Below are the code and all the weights of a small trained network. Each question names an input and a target symbol and asks about switching units off, where a switched-off unit gives its printed mean instead of its output.

import numpy as np


def w(rows, s, z=0):
    codes = np.array(rows[::2]) - 128.0
    scale = np.full(codes.shape[1], s)
    scale[-1] = z or s
    return codes * scale


def norm(h):
    return h / np.sqrt((h * h).mean(-1, keepdims=True) + 1e-5)


def f(y):
    return y / 2 * (1 + np.tanh(0.7978845608 * (y + 0.044715 * y**3)))


def softmax(a):
    e = np.exp(a - a.max(-1, keepdims=True))
    return e / e.sum(-1, keepdims=True)


def log_softmax(a):
    a = a - a.max(-1, keepdims=True)
    return a - np.log(np.exp(a).sum(-1, keepdims=True))


def net(x, mask):
    ids = ['ΔΛΣΦαβεζημξπτψ'.index(c) for c in x.split()]
    T = len(ids)
    res = E[ids] + P[:T]
    r = norm(res)
    for j in range(3):
        rows = slice(3 * j, 3 * j + 3)
        q, k, v = (r @ M[0][rows].T for M in (Q, K, V))
        z = softmax(np.where(np.tri(T) > 0, q @ k.T / 3**0.5, -1e9)) @ v
        o = O[0][rows]
        res = res + np.where(mask[j], z, o[:, -1]) @ o[:, :-1]
    y = f(norm(res) @ A[0][:, :-1].T + A[0][:, -1])
    res = res + np.where(mask[3:11], y, B[0][:, -1]) @ B[0][:, :-1]
    return log_softmax(norm(res)[-1] @ U[:, :-1].T + U[:, -1])


Q, K, V, O, A, B = {}, {}, {}, {}, {}, {}
E = w([
[179,67,79,185],'Δ',
[123,83,130,182],'Λ',
[111,175,178,109],'Σ',
[201,168,186,114],'Φ',
[148,121,209,174],'α',
[91,112,136,164],'β',
[107,84,108,151],'ε',
[93,151,5,155],'ζ',
[123,145,104,121],'η',
[101,124,149,135],'μ',
[100,117,133,81],'ξ',
[161,54,95,63],'π',
[118,85,116,89],'τ',
[213,162,136,177],'ψ',
],0.024)
P = w([
[234,16,188,144],'0',
[141,82,205,125],'1',
[201,254,80,192],'2',
[155,128,63,111],'3',
[55,94,156,100],'4',
[171,255,79,144],'5',
[165,124,71,113],'6',
],0.0069)
Q[0] = w([
[77,132,207,129],'head 1',
[69,102,47,167],'head 1',
[152,56,169,145],'head 1',
[194,123,139,90],'head 2',
[249,233,121,205],'head 2',
[141,152,138,131],'head 2',
[198,135,229,53],'head 3',
[202,185,92,109],'head 3',
[173,112,106,129],'head 3',
],0.018)
K[0] = w([
[91,187,204,166],'head 1',
[52,11,81,117],'head 1',
[163,172,114,208],'head 1',
[191,179,152,141],'head 2',
[181,227,162,4],'head 2',
[103,166,148,101],'head 2',
[204,123,250,93],'head 3',
[172,182,90,169],'head 3',
[197,103,142,137],'head 3',
],0.017)
V[0] = w([
[102,7,71,55],'head 1',
[23,185,158,125],'head 1',
[122,137,57,53],'head 1',
[66,75,147,190],'head 2',
[119,201,147,179],'head 2',
[179,158,116,111],'head 2',
[204,154,162,186],'head 3',
[163,103,184,120],'head 3',
[105,98,155,86],'head 3',
],0.011)
O[0] = w([
[255,146,61,93,230],'head 1',
[101,197,127,104,1],'head 1',
[172,147,183,81,102],'head 1',
[159,233,91,163,166],'head 2',
[125,63,165,220,110],'head 2',
[94,74,152,122,127],'head 2',
[180,127,190,69,174],'head 3',
[107,193,125,99,93],'head 3',
[78,181,86,132,67],'head 3',
],0.0087,0.0042)
A[0] = w([
[147,20,114,137,132],'neuron 1',
[138,139,216,190,116],'neuron 2',
[77,70,76,80,128],'neuron 3',
[78,42,182,116,110],'neuron 4',
[45,190,146,180,2],'neuron 5',
[168,47,172,167,118],'neuron 6',
[69,154,119,251,111],'neuron 7',
[141,53,18,170,126],'neuron 8',
],0.014,0.0068)
B[0] = w([
[139,210,13,57,196],'neuron 1',
[116,164,240,98,169],'neuron 2',
[84,68,60,139,137],'neuron 3',
[173,148,87,190,168],'neuron 4',
[210,187,86,43,145],'neuron 5',
[92,68,61,144,192],'neuron 6',
[136,48,123,188,168],'neuron 7',
[38,130,251,126,247],'neuron 8',
],0.015,0.011)
U = w([
[82,88,114,72,241],'Δ',
[119,107,149,191,127],'Λ',
[115,228,164,75,173],'Σ',
[159,84,161,64,92],'Φ',
[175,40,187,102,194],'α',
[159,201,76,243,77],'β',
[100,225,149,162,179],'ε',
[12,154,133,79,4],'ζ',
[167,170,123,84,8],'η',
[228,123,102,152,160],'μ',
[113,51,80,119,77],'ξ',
[184,127,126,69,148],'π',
[46,124,130,137,208],'τ',
[127,108,123,225,200],'ψ',
],0.011,0.003)

Each question gives the input, a string of symbols that net reads in full, and the target symbol t.
The units are the heads (3 rows each of Q, K, V and O) and the neurons (one row each of A and B). Each row of codes is followed by its name. A weight is (code - 128) times the scale printed after its matrix; where a second scale follows, it is the last column's (O, A, B and U).
mask holds one flag per unit, heads first, then neurons. A switched-off unit (its flag False) gives its mean, the last column of its rows in O or B, instead of its output. The means were averaged over made-up inputs and are rounded, as every weight is.
A unit's drop is (log p(t) with every unit on - log p(t) with that unit switched off) / (log p(t) with every unit on - log p(t) with every unit switched off).
The circuit of an input: a set's keep is (log p(t) with only the set's units on - log p(t) with every unit switched off) / (log p(t) with every unit on - log p(t) with every unit switched off). Starting from all 11 units, units are removed one at a time, each time the one whose removal leaves the highest keep (on an exact tie, the one counted first), for as long as the keep stays at least 0.8.
units of the circuit, in order: the units of the circuit, biggest drop first
k most important neurons: the k neurons with the biggest drops, biggest first
heads that matter: for each layer, one digit per head in row order, 1 if its drop is at least 0.15 and else 0, layers parted by /
drop of u: that unit's drop, to one decimal
input η β Φ Σ τ ψ, target α: units of the circuit, in order -> [head 3; head 2]
input ζ ξ ζ ζ α ε ε, target Σ: heads that matter -> 110
input ε ε η β η, target β: units of the circuit, in order -> [head 2; head 3]
input μ Φ η ε β, target β: units of the circuit, in order -> [head 2; neuron 8]
input Φ μ Δ β ψ, target ψ: heads that matter -> 110
input Δ Φ τ Δ ψ Δ β, target ψ: heads that matter -> 010
input Λ ξ π ε, target Σ: 2 most important neurons -> [neuron 8; neuron 6]
input Σ τ β, target μ: units of the circuit, in order -> [head 1]
input Σ ξ α β, target ψ: units of the circuit, in order -> [neuron 7; head 2]
input η Φ Φ β ψ, target ψ: 3 most important neurons -> [neuron 4; neuron 8; neuron 6]
input ε Δ ζ Φ Δ μ, target ψ: 2 most important neurons -> [neuron 4; neuron 8]
input ξ β η ζ, target ζ: heads that matter -> 101
input Σ ξ Δ β ε τ Φ, target α: 4 most important neurons -> [neuron 8; neuron 2; neuron 6; neuron 4]
input Φ ψ ξ ψ ζ ψ, target α: units of the circuit, in order -> [head 2]
input ψ Σ ζ ε ε, target ε: 2 most important neurons -> [neuron 6; neuron 1]
input Φ η α α ε ε ζ, target ζ: heads that matter -> 100
input ζ τ ψ β ζ, target β: 2 most important neurons -> [neuron 2; neuron 1]
input ψ Φ Δ ζ Λ μ, target ψ: drop of head 1 -> 0.4
input β ζ ε π ζ Δ Φ, target α: drop of neuron 2 -> 0.4
input Φ ξ ζ, target Σ: drop of head 2 -> 0.3
input μ Λ ε μ β, target β: drop of head 2 -> 0.6
input ξ ζ Φ μ ε, target ε: units of the circuit, in order -> [head 2]
